Below are the code and all the weights of a small trained network. Each question names an input and a target symbol and asks about switching units off, where a switched-off unit gives its printed mean instead of its output.

import numpy as np


def w(rows, s, z=0):
    codes = np.array(rows[::2]) - 128.0
    scale = np.full(codes.shape[1], s)
    scale[-1] = z or s
    return codes * scale


def f(y):
    return np.maximum(y, 0)


def softmax(a):
    e = np.exp(a - a.max(-1, keepdims=True))
    return e / e.sum(-1, keepdims=True)


def log_softmax(a):
    a = a - a.max(-1, keepdims=True)
    return a - np.log(np.exp(a).sum(-1, keepdims=True))


def net(x, mask):
    ids = ['εζηστφψ'.index(c) for c in x.split()]
    T = len(ids)
    res = E[ids] + P[:T]
    q, k, v = (res @ M[0].T for M in (Q, K, V))
    z = softmax(np.where(np.tri(T) > 0, q @ k.T / 4**0.5, -1e9)) @ v
    res = res + np.where(mask[0], z, O[0][:, -1]) @ O[0][:, :-1]
    y = f(res @ A[0][:, :-1].T + A[0][:, -1])
    res = res + np.where(mask[1:13], y, B[0][:, -1]) @ B[0][:, :-1]
    return log_softmax(res[-1] @ U[:, :-1].T + U[:, -1])


Q, K, V, O, A, B = {}, {}, {}, {}, {}, {}
E = w([
[96,142,137,93,160,189],'ε',
[103,136,139,96,154,179],'ζ',
[109,91,135,140,130,158],'η',
[108,121,146,82,138,148],'σ',
[115,107,142,99,136,138],'τ',
[65,146,7,150,132,156],'φ',
[174,150,115,167,192,117],'ψ',
],0.02)
P = w([
[29,2,114,43,247,185],'0',
[186,85,60,43,178,198],'1',
[215,77,64,127,170,160],'2',
[189,171,102,175,198,247],'3',
[151,176,100,177,161,197],'4',
[155,194,100,158,119,164],'5',
[124,191,110,119,135,135],'6',
[117,143,123,129,102,86],'7',
[117,121,124,135,77,38],'8',
[107,74,146,140,87,24],'9',
[77,69,155,157,70,26],'10',
],0.0074)
Q[0] = w([
[80,158,196,196,128,110],'H1',
[183,214,120,128,24,80],'H1',
[73,46,115,148,186,95],'H1',
[2,189,196,137,209,91],'H1',
],0.0055)
K[0] = w([
[118,21,42,119,186,128],'H1',
[42,102,114,103,201,221],'H1',
[62,126,165,118,106,3],'H1',
[43,184,158,173,66,81],'H1',
],0.0045)
V[0] = w([
[43,124,172,148,122,125],'H1',
[77,231,189,196,104,75],'H1',
[170,82,193,92,103,187],'H1',
[147,71,217,139,254,124],'H1',
],0.018)
O[0] = w([
[115,95,133,83,65,131,111],'H1',
[191,69,111,168,69,65,5],'H1',
[182,145,103,134,146,249,95],'H1',
[192,243,55,66,85,143,145],'H1',
],0.017,0.018)
A[0] = w([
[83,144,249,143,159,66,102],'N1',
[139,76,222,81,125,78,82],'N2',
[112,138,29,209,132,133,151],'N3',
[123,42,49,146,135,202,215],'N4',
[94,88,24,65,107,138,31],'N5',
[207,195,146,255,133,60,173],'N6',
[100,125,187,117,51,214,194],'N7',
[22,141,198,174,179,81,215],'N8',
[147,233,128,121,114,132,130],'N9',
[99,237,197,168,216,16,254],'N10',
[38,93,202,191,129,74,52],'N11',
[96,126,158,161,63,61,71],'N12',
],0.0093,0.0037)
B[0] = w([
[155,44,80,118,147,120,196],'N1',
[160,251,131,138,171,147,148],'N2',
[117,119,121,59,160,97,148],'N3',
[101,142,74,45,149,100,137],'N4',
[124,137,152,176,142,210,155],'N5',
[14,76,87,95,169,87,134],'N6',
[148,114,146,199,78,38,158],'N7',
[238,140,99,105,188,55,254],'N8',
[143,49,142,152,149,72,215],'N9',
[90,160,130,115,43,197,247],'N10',
[38,149,182,159,69,174,201],'N11',
[150,117,59,65,142,146,144],'N12',
],0.014,0.033)
U = w([
[255,35,82,133,149,163,156],'ε',
[120,79,140,134,160,106,2],'ζ',
[96,22,99,151,131,16,138],'η',
[107,115,132,178,158,82,62],'σ',
[109,92,165,145,157,87,59],'τ',
[113,130,135,134,201,34,178],'φ',
[72,135,131,167,91,164,207],'ψ',
],0.0066,0.0064)

Each question gives the input, a string of symbols that net reads in full, and the target symbol t.
The units are the heads (4 rows each of Q, K, V and O) and the neurons (one row each of A and B). Each row of codes is followed by its name. A weight is (code - 128) times the scale printed after its matrix; where a second scale follows, it is the last column's (O, A, B and U).
mask holds one flag per unit, heads first, then neurons. A switched-off unit (its flag False) gives its mean, the last column of its rows in O or B, instead of its output. The means were averaged over made-up inputs and are rounded, as every weight is.
A unit's drop is (log p(t) with every unit on - log p(t) with that unit switched off) / (log p(t) with every unit on - log p(t) with every unit switched off).
The circuit of an input: a set's keep is (log p(t) with only the set's units on - log p(t) with every unit switched off) / (log p(t) with every unit on - log p(t) with every unit switched off). Starting from the 12 units with the biggest drops (on a tie, the unit counted first), units are removed one at a time, each time the one whose removal leaves the highest keep (on an exact tie, the one counted first), for as long as the keep stays at least 0.8.
units of the circuit, in order: the units of the circuit, biggest drop first
unit that matters most: the unit with the biggest drop
top k neurons: the k neurons with the biggest drops, biggest first
drop of u: that unit's drop, to one decimal
input η φ ψ ε φ σ, target ε: units of the circuit, in order	N11
input φ φ σ ψ φ ψ τ, target ψ: top 3 neurons	N10, N9, N11
input ε ψ φ ψ φ ψ φ η, target ψ: top 2 neurons	N11, N9
input φ φ ψ ψ φ σ η ψ η, target ψ: units of the circuit, in order	N9, H1, N11
input ε φ φ ψ ζ η φ φ, target η: top 4 neurons	N8, N1, N11, N2
input τ φ ψ η ψ σ ζ, target ψ: units of the circuit, in order	N8, H1
input ψ φ ψ φ φ ε ψ ψ σ, target ψ: units of the circuit, in order	H1, N10, N9
input ε φ η, target φ: units of the circuit, in order	N10, N1
input φ η τ φ, target φ: top 2 neurons	N1, N11
input ε ζ φ φ, target φ: units of the circuit, in order	N8, H1
input ψ φ φ ψ ψ, target η: units of the circuit, in order	H1, N6, N2
input σ τ φ ψ, target ψ: top 2 neurons	N8, N10
input ψ ζ ζ ζ ψ ψ ψ η φ, target ψ: top 4 neurons	N8, N1, N5, N7
input η φ η, target φ: unit that matters most	N10
input ψ ψ φ ε, target ψ: top 3 neurons	N8, N10, N1
input φ ψ ζ ψ ε φ τ, target ε: top 2 neurons	N11, N7
input ψ φ ψ σ, target ψ: top 2 neurons	N8, N1
input φ ψ ε, target ψ: top 3 neurons	N8, N1, N10
input ε ζ φ φ ζ σ ψ τ, target ε: top 2 neurons	N11, N9
input φ ψ τ, target ψ: top neuron	N8
input ψ ψ ε φ ψ φ ζ ψ σ ψ, target η: units of the circuit, in order	H1, N6
input φ ε η η φ φ φ, target η: top 3 neurons	N8, N1, N11
input η τ ε φ η τ ε φ ψ, target ε: top 2 neurons	N11, N7
input ε ε ψ ε ψ σ, target ε: top 2 neurons	N11, N9
input τ φ η φ ζ ψ, target ε: drop of N6	-0.1
input ψ τ η φ η φ ε, target ε: drop of N1	0.3
input ψ φ ζ, target ψ: drop of H1	1.1
input ψ η τ η ψ φ φ ψ η φ, target ψ: drop of N11	0.4
